Below is a small trained network, with its code and all its weights. Each question gives an input and a target symbol and asks what happens when units are switched off, that is, made to give their printed mean instead of their output.

import numpy as np


def w(rows, s, z=0):
    codes = np.array(rows[::2]) - 128.0
    scale = np.full(codes.shape[1], s)
    scale[-1] = z or s
    return codes * scale


def norm(h):
    return h / np.sqrt((h * h).mean(-1, keepdims=True) + 1e-5)


def f(y):
    return y / 2 * (1 + np.tanh(0.7978845608 * (y + 0.044715 * y**3)))


def softmax(a):
    e = np.exp(a - a.max(-1, keepdims=True))
    return e / e.sum(-1, keepdims=True)


def log_softmax(a):
    a = a - a.max(-1, keepdims=True)
    return a - np.log(np.exp(a).sum(-1, keepdims=True))


def net(x, mask):
    ids = ['αβγδεζηθλπτφψω'.index(c) for c in x.split()]
    T = len(ids)
    res = E[ids] + P[:T]
    r = norm(res)
    for j in range(3):
        rows = slice(3 * j, 3 * j + 3)
        q, k, v = (r @ M[0][rows].T for M in (Q, K, V))
        z = softmax(np.where(np.tri(T) > 0, q @ k.T / 3**0.5, -1e9)) @ v
        o = O[0][rows]
        res = res + np.where(mask[j], z, o[:, -1]) @ o[:, :-1]
    y = f(norm(res) @ A[0][:, :-1].T + A[0][:, -1])
    res = res + np.where(mask[3:7], y, B[0][:, -1]) @ B[0][:, :-1]
    return log_softmax(norm(res)[-1] @ U[:, :-1].T + U[:, -1])


Q, K, V, O, A, B = {}, {}, {}, {}, {}, {}
E = w([
[144,110,227,31,165],'α',
[57,71,141,134,142],'β',
[52,92,170,140,135],'γ',
[169,84,154,96,213],'δ',
[63,103,40,212,166],'ε',
[138,23,195,144,120],'ζ',
[89,194,125,39,147],'η',
[43,88,136,126,141],'θ',
[63,24,158,132,104],'λ',
[174,130,194,108,173],'π',
[76,68,170,170,124],'τ',
[54,1,56,179,236],'φ',
[115,56,177,150,112],'ψ',
[29,98,122,136,147],'ω',
],0.016)
P = w([
[92,128,183,162,156],'0',
[61,133,176,144,241],'1',
[36,5,120,20,188],'2',
[104,123,152,142,123],'3',
[105,139,166,153,190],'4',
[82,30,107,32,122],'5',
[115,127,142,138,104],'6',
[125,140,156,160,164],'7',
[120,49,98,55,81],'8',
[129,136,132,135,92],'9',
[127,134,155,163,168],'10',
],0.024)
Q[0] = w([
[128,45,69,116,4],'H0',
[114,52,38,92,114],'H0',
[79,147,95,158,81],'H0',
[104,93,114,140,109],'H1',
[118,143,154,143,115],'H1',
[104,95,151,70,89],'H1',
[154,101,133,155,97],'H2',
[100,92,152,128,85],'H2',
[161,185,199,192,147],'H2',
],0.042)
K[0] = w([
[144,113,73,167,3],'H0',
[134,151,67,114,70],'H0',
[72,137,141,138,81],'H0',
[134,120,110,131,92],'H1',
[165,131,111,126,127],'H1',
[103,139,160,119,71],'H1',
[139,122,126,154,96],'H2',
[130,118,99,118,83],'H2',
[216,170,126,75,151],'H2',
],0.051)
V[0] = w([
[169,165,143,167,96],'H0',
[97,154,182,147,214],'H0',
[141,169,105,126,137],'H0',
[131,135,233,13,175],'H1',
[158,44,92,124,254],'H1',
[138,212,98,158,144],'H1',
[145,154,68,168,124],'H2',
[68,187,98,105,96],'H2',
[178,161,177,62,132],'H2',
],0.047)
O[0] = w([
[99,105,169,195,138,35],'H0',
[103,122,147,116,8,253],'H0',
[115,75,114,153,140,67],'H0',
[220,41,41,160,178,224],'H1',
[78,178,149,193,254,181],'H1',
[160,200,88,52,133,35],'H1',
[158,170,104,160,127,27],'H2',
[118,137,65,141,75,102],'H2',
[174,80,169,130,62,101],'H2',
],0.035,0.039)
A[0] = w([
[253,100,130,178,76,122],'N0',
[138,179,14,223,71,119],'N1',
[144,112,229,164,104,89],'N2',
[137,87,76,127,175,7],'N3',
],0.04,0.016)
B[0] = w([
[109,213,226,99,155,251],'N0',
[112,110,2,224,88,177],'N1',
[166,188,95,91,140,222],'N2',
[131,167,181,168,67,188],'N3',
],0.063,0.017)
U = w([
[31,224,157,171,176,1],'α',
[91,247,115,99,113,95],'β',
[87,50,196,153,85,141],'γ',
[183,203,170,166,170,172],'δ',
[159,111,199,161,138,123],'ε',
[67,72,98,18,223,59],'ζ',
[8,40,171,128,134,7],'η',
[235,172,64,85,192,137],'θ',
[148,56,123,152,146,165],'λ',
[111,189,52,117,200,139],'π',
[198,53,84,106,104,170],'τ',
[149,211,98,241,94,169],'φ',
[126,85,86,136,153,165],'ψ',
[183,106,136,182,219,220],'ω',
],0.012,0.0056)

Each question gives the input, a string of symbols that net reads in full, and the target symbol t.
The units are the heads (3 rows each of Q, K, V and O) and the neurons (one row each of A and B). Each row of codes is followed by its name. A weight is (code - 128) times the scale printed after its matrix; where a second scale follows, it is the last column's (O, A, B and U).
mask holds one flag per unit, heads first, then neurons. A switched-off unit (its flag False) gives its mean, the last column of its rows in O or B, instead of its output. The means were averaged over made-up inputs and are rounded, as every weight is.
A unit's drop is (log p(t) with every unit on - log p(t) with that unit switched off) / (log p(t) with every unit on - log p(t) with every unit switched off).
The circuit of an input: a set's keep is (log p(t) with only the set's units on - log p(t) with every unit switched off) / (log p(t) with every unit on - log p(t) with every unit switched off). Starting from all 7 units, units are removed one at a time, each time the one whose removal leaves the highest keep (on an exact tie, the one counted first), for as long as the keep stays at least 0.8.
circuit, biggest first: the units of the circuit, biggest drop first
unit that matters most: the unit with the biggest drop
top k neurons: the k neurons with the biggest drops, biggest first
heads that matter: for each layer, one digit per head in row order, 1 if its drop is at least 0.15 and else 0, layers parted by /
input γ φ γ ω δ η, target π: circuit, biggest first => [H2]
input τ τ δ η τ η ψ τ π β, target η: heads that matter => 111
input τ τ η ψ τ γ θ ζ τ, target β: circuit, biggest first => [H2 H1 N3 H0]
input γ λ τ δ τ γ, target ω: circuit, biggest first => [H0 H1]
input η η φ, target θ: heads that matter => 010
input τ τ β ε, target α: circuit, biggest first => [H1 H0]
input τ γ ζ γ γ η δ α θ δ β, target ω: heads that matter => 010
input τ τ γ ζ φ ψ η π η τ β, target φ: heads that matter => 111
input δ τ φ ψ, target θ: heads that matter => 111
input γ θ λ β γ γ, target α: top 3 neurons => [N3 N2 N1]
input η ζ ψ β, target η: circuit, biggest first => [H2 H1 N0 N1]
input τ λ τ ω τ θ π τ ψ η τ, target φ: heads that matter => 001
input η τ ε λ η ζ β γ, target φ: circuit, biggest first => [H2 N1]
input ω γ ε φ ω β τ φ τ φ τ, target α: circuit, biggest first => [H1]
input φ δ ε θ λ ψ γ β γ, target τ: top 2 neurons => [N0 N2]
input τ η α, target ζ: top 2 neurons => [N0 N2]
input γ γ δ λ η τ δ η τ, target ω: heads that matter => 100
input τ π ψ γ τ ζ β γ φ ε, target α: heads that matter => 010
input γ γ δ ω τ β β γ δ γ η, target φ: heads that matter => 010
input β γ τ λ φ π, target η: unit that matters most => H1
input β τ ω, target α: heads that matter => 111
input ω ω ζ τ, target β: circuit, biggest first => [H1 N2]
input γ τ ω τ θ γ η τ γ, target θ: heads that matter => 110
input ε τ γ ψ ε τ γ τ ζ, target τ: top 2 neurons => [N0 N2]
input η δ η ω τ, target φ: circuit, biggest first => [H1 H0 N1 N3]
input δ τ π η γ θ τ τ δ τ ω, target ω: heads that matter => 010
input λ η γ η λ ζ, target θ: circuit, biggest first => [H0]
input δ λ η τ η τ τ τ γ η β, target φ: top 2 neurons => [N1 N0]
input τ λ γ γ τ γ η γ, target φ: heads that matter => 001
